[ -3 -20  -7  19 -18 -27   5]
The last entry? 5
The entry just right of -20 is -7
The second entry from the left: -20

[[ 0  3  5  1 31  1]
 [ 1  5 -5  5  1  4]
 [ 0  5  0  3  4  0]
 [ 1 -3 -3  3  4  1]
 [ 1  2  9  2  3  1]
 [ 9  3  4  3  4  6]
 [ 3 -5  6  0  2 -2]
 [ 2  5 -9  4  0  7]
 [14  2 -3  3  1  6]
 [ 0  1  3  0  3  1]
 [ 1  3  9 -2  2  4]
 [ 3  4 13  4  2  4]
 [ 2  3  6 -1  5 -1]
 [ 2  5  2  3  2 -1]
 [ 2  5 -8  5  1  1]]
Rows and columns are numbered from 1.
The top-right entry?
Answer: 1
The entry just right of 13 -> 4
The top-left entry?
Answer: 0
The entry just right of the smallest entry?
Answer: 4
The entry in row 3 and column 1 -> 0
The entry in row 2 and column 2: 5
The entry at row 1, column 2?
Answer: 3
The entry in row 1 and column 3: 5
The entry in the bottom-left corner?
Answer: 2
The entry directly below the smallest entry: -3
The maximum is 31
The entry in row 2 and column 1?
Answer: 1
The entry in the bottom-right corner?
Answer: 1
The entry directly above the smallest entry is 6
The entry at row 3, column 2: 5
The bottom entry of the column that holds the largest entry -> 1
The entry just left of the smallest entry -> 5
The smallest entry: -9
The entry directly above 13 -> 9

-9	23	29	-12	-10	-1	6	12	-2	-3	-7	5
-1	16	-34	-2	8	13	3	3	5	13	0	-6
-7	-12	-5	0	32	3	-5	4	-6	-3	13	-10
10	-33	-15	-8	-10	-9	-3	7	2	1	-8	5
25	13	-20	5	-1	-1	-20	3	2	-17	-5	3
The smallest entry in the first column: -9
The third entry on the main diagonal: -5
Give the entry just left of the largest entry.
A: 0
Give the 5th entry from the end, reading row by row.
A: 3
Give the entry just right of the smallest entry.
A: -2
Give the entry directly above the smallest entry.
A: 29
Give the entry in the bottom-right corner.
A: 3
Give the entry directly above the largest entry.
A: 8
Give the fifth entry, reading row by row.
A: -10
The entry just left of 7 -> -3
Give the bottom entry of the column that holds the smallest entry.
A: -20
The entry in the bottom-left corner -> 25
Give the 2nd entry on the diagonal from the top-right corner.
A: 0
Give the 2nd entry, reading row by row.
A: 23
The smallest entry in the first row: -12
Give the first entry on the diagonal from the top-right corner.
A: 5
The smallest entry in the last column -> -10
Give the bottom entry of the column that holds the largest entry.
A: -1
The entry directly below 1 is -17
The entry just right of 10 is -33
The fourth entry from the end, reading row by row is 2
Give the 2nd entry on the main diagonal.
A: 16
Give the entry directly above 4.
A: 3

a =
array([[  2,  23, -10,  18],
       [ 11,  11, -11, -22],
       [ 13,  17, -14, -11],
       [  6,   4,  -4, -28],
       [ 13,   6, -10, -26],
       [ -7,  17,  -2,  25],
       [ 19,  -3, -11, -26],
       [ 17,  11, -16,   5],
       [ 15,  -1,  -8, -28],
       [ 17,  -8,  -7, -26],
       [  7,   3,  -5, -28],
       [  6,   9,  -6, -23],
       [ 20,   6, -16,   8],
       [  3,  11,  -5, -19],
       [ 11,   6,  -9,   3]])
The third entry in reading order?
Answer: -10
The entry in the top-left corner?
Answer: 2
The entry just right of -3 is -11
The entry just left of 5 -> -16
The 1st entry on the diagonal from the top-right corner?
Answer: 18
The maximum is 25
The 2nd entry on the main diagonal is 11
The third-last entry, reading row by row?
Answer: 6
The first entry of the largest entry's row -> -7
The entry directly below the largest entry -> -26
The last entry, reading row by row?
Answer: 3
The entry just left of -3 -> 19
The third entry on the diagonal from the top-right corner?
Answer: 17
The entry in the bottom-left corner?
Answer: 11
The third entry on the main diagonal?
Answer: -14
The third largest entry?
Answer: 20
The entry just left of 8 is -16
The 2nd largest entry?
Answer: 23
The entry directly below -3: 11

-0.74	-0.28	-1.25	-0.29	-0.39
0.30	0.07	0.67	0.05	-0.67
0.54	-0.16	-0.38	-0.36	0.46
-0.73	-1.29	-2.30	-1.10	-1.74
-0.74	-0.43	-1.71	-0.79	0.25
-1.01	-0.19	-0.08	-0.82	-0.56
-1.17	-1.17	-2.36	-0.70	1.34
-0.44	-0.53	-0.74	-0.21	-0.01
-0.38	0.30	1.41	-0.49	1.61
Indices start at 1.
The entry in the bottom-right corner: 1.61
The entry in the top-left corner is -0.74
The entry directly above -0.21 is -0.70
The entry in the top-right corner is -0.39
The entry at row 3, column 1 is 0.54
Give the entry directly below the centre entry.
-0.08
Give the entry at row 3, column 2.
-0.16
The entry just right of -0.73 is -1.29
Give the entry at row 2, column 2.
0.07
The entry at row 1, column 2 -> -0.28
The entry at row 1, column 3 -> -1.25
The entry just left of 1.61 is -0.49
Give the bottom entry of the column that holds the smallest entry.
1.41
Give the entry at the centre.
-1.71
Give the median entry.
-0.43
The entry just left of the smallest entry is -1.17
The entry just left of -1.74 -> -1.10
The entry at row 2, column 1 -> 0.30
The entry at row 3, column 3 is -0.38
The entry just right of 0.67: 0.05
The bottom-left entry is -0.38
Give the entry directly below the smallest entry.
-0.74
Give the entry just right of the centre entry.
-0.79
The entry just right of -1.01 is -0.19
The smallest entry: -2.36

Questions about the row below.
1) Give the entry just left of -22.
2) Give the entry just right of the largest entry.
3) Give the 2nd entry.
[-12 -22   6 -34]
1) -12
2) -34
3) -22
